[133 120 133 117 143 107 109 137 112 119 115 146 157 101 124]
The first entry from the right -> 124
Find the 3rd entry from the right.
A: 157
Find the entry just left of 112.
A: 137
The second-last entry: 101
Find the third entry from the left.
A: 133

a =
[[150 106 107 131 117 155 117 116 127]
 [117 143 144 127 134 117 138 132 125]
 [120 145 147 127 135 121 142 129 122]
 [138 118 119 129 123 141 123 122 128]
 [112 147 148 127 136 110 139 134 126]
 [147 109 111 133 117 152 117 116 124]
 [133 123 124 132 124 136 124 123 125]
 [113 141 141 127 134 109 133 136 128]
 [140 115 114 127 123 141 122 124 131]]
Give the smallest entry in the first column.
A: 112
Give the entry in the top-left corner.
A: 150
Give the entry just left of 144.
A: 143
The entry at the centre is 136
The entry in the bottom-left corner: 140
The entry just right of the largest entry: 117
The entry just left of the largest entry: 117
Give the 1st entry on the diagonal from the top-right corner.
A: 127
The 3rd entry on the diagonal from the top-right corner: 142
The last entry, reading row by row is 131
Give the bottom entry of the column that holds the smallest entry.
A: 115
The largest entry: 155
The 5th-last entry, reading row by row is 123
Give the entry directly below 145.
A: 118
Give the entry just right of 114.
A: 127
The smallest entry in the last row: 114
The entry just right of the smallest entry is 107
The entry just right of the centre entry: 110
Give the entry directly below the centre entry.
A: 117
Give the fourth-last entry, reading row by row.
A: 141
Give the smallest entry in the last column.
A: 122
Give the second entry, reading row by row.
A: 106
The entry just right of 143: 144
The 4th entry in reading order is 131
Give the third entry from the end, reading row by row.
A: 122
Give the 2nd entry from the end, reading row by row.
A: 124

Questions about the row below.
1) The maximum?
2) The 3rd largest entry?
3) The 3rd entry from the left?
[107 146 145 125 138 101]
1) 146
2) 138
3) 145

[[134 116 124 129 126 139 123 140]
 [106 128 126 128 128 121 123 135]
 [131 132 144 130 119 108 124 132]
 [124 139 110 135 134 139 130 120]
 [121 140 123 120 133 120 124 119]
 [127 121 114 126 119 148 126 128]
 [130 125 116 128 111 123 113 138]
 [124 123 127 133 130 136 142 127]
 [128 129 133 125 127 145 139 128]
 [119 138 128 130 131 126 126 137]]
The fifth entry in reading order: 126
The bottom-right entry?
A: 137
The entry just right of the smallest entry?
A: 128
The third entry on the main diagonal: 144
The 2nd entry on the diagonal from the top-right corner -> 123
The smallest entry in the first row?
A: 116
The bottom-left entry is 119
The entry directly below 114?
A: 116
The first entry on the diagonal from the top-right corner?
A: 140
The entry directly below the largest entry?
A: 123
The first entry in the row that holds the smallest entry?
A: 106
The 1st entry in reading order -> 134
The entry directly above the largest entry is 120
The second smallest entry?
A: 108
The fifth entry from the end, reading row by row?
A: 130
The third smallest entry: 110
The third entry from the end, reading row by row?
A: 126
The entry just right of 108 -> 124
The entry just left of the largest entry?
A: 119
The smallest entry in the last column is 119
The first entry in the row that holds the largest entry?
A: 127
The second largest entry?
A: 145

Questions about the array below. Counting starts at 0.
1) The entry in row 1 and column 0?
2) The maximum?
3) The bottom-left entry?
4) The entry at row 1, column 2?
5) The entry in the bottom-right corner?
6) The entry directly below 139?
7) The entry directly below the largest entry?
[[134 158 110 143]
 [126 142 114 138]
 [128 139 135 128]
 [123 125 128 130]]
1) 126
2) 158
3) 123
4) 114
5) 130
6) 125
7) 142
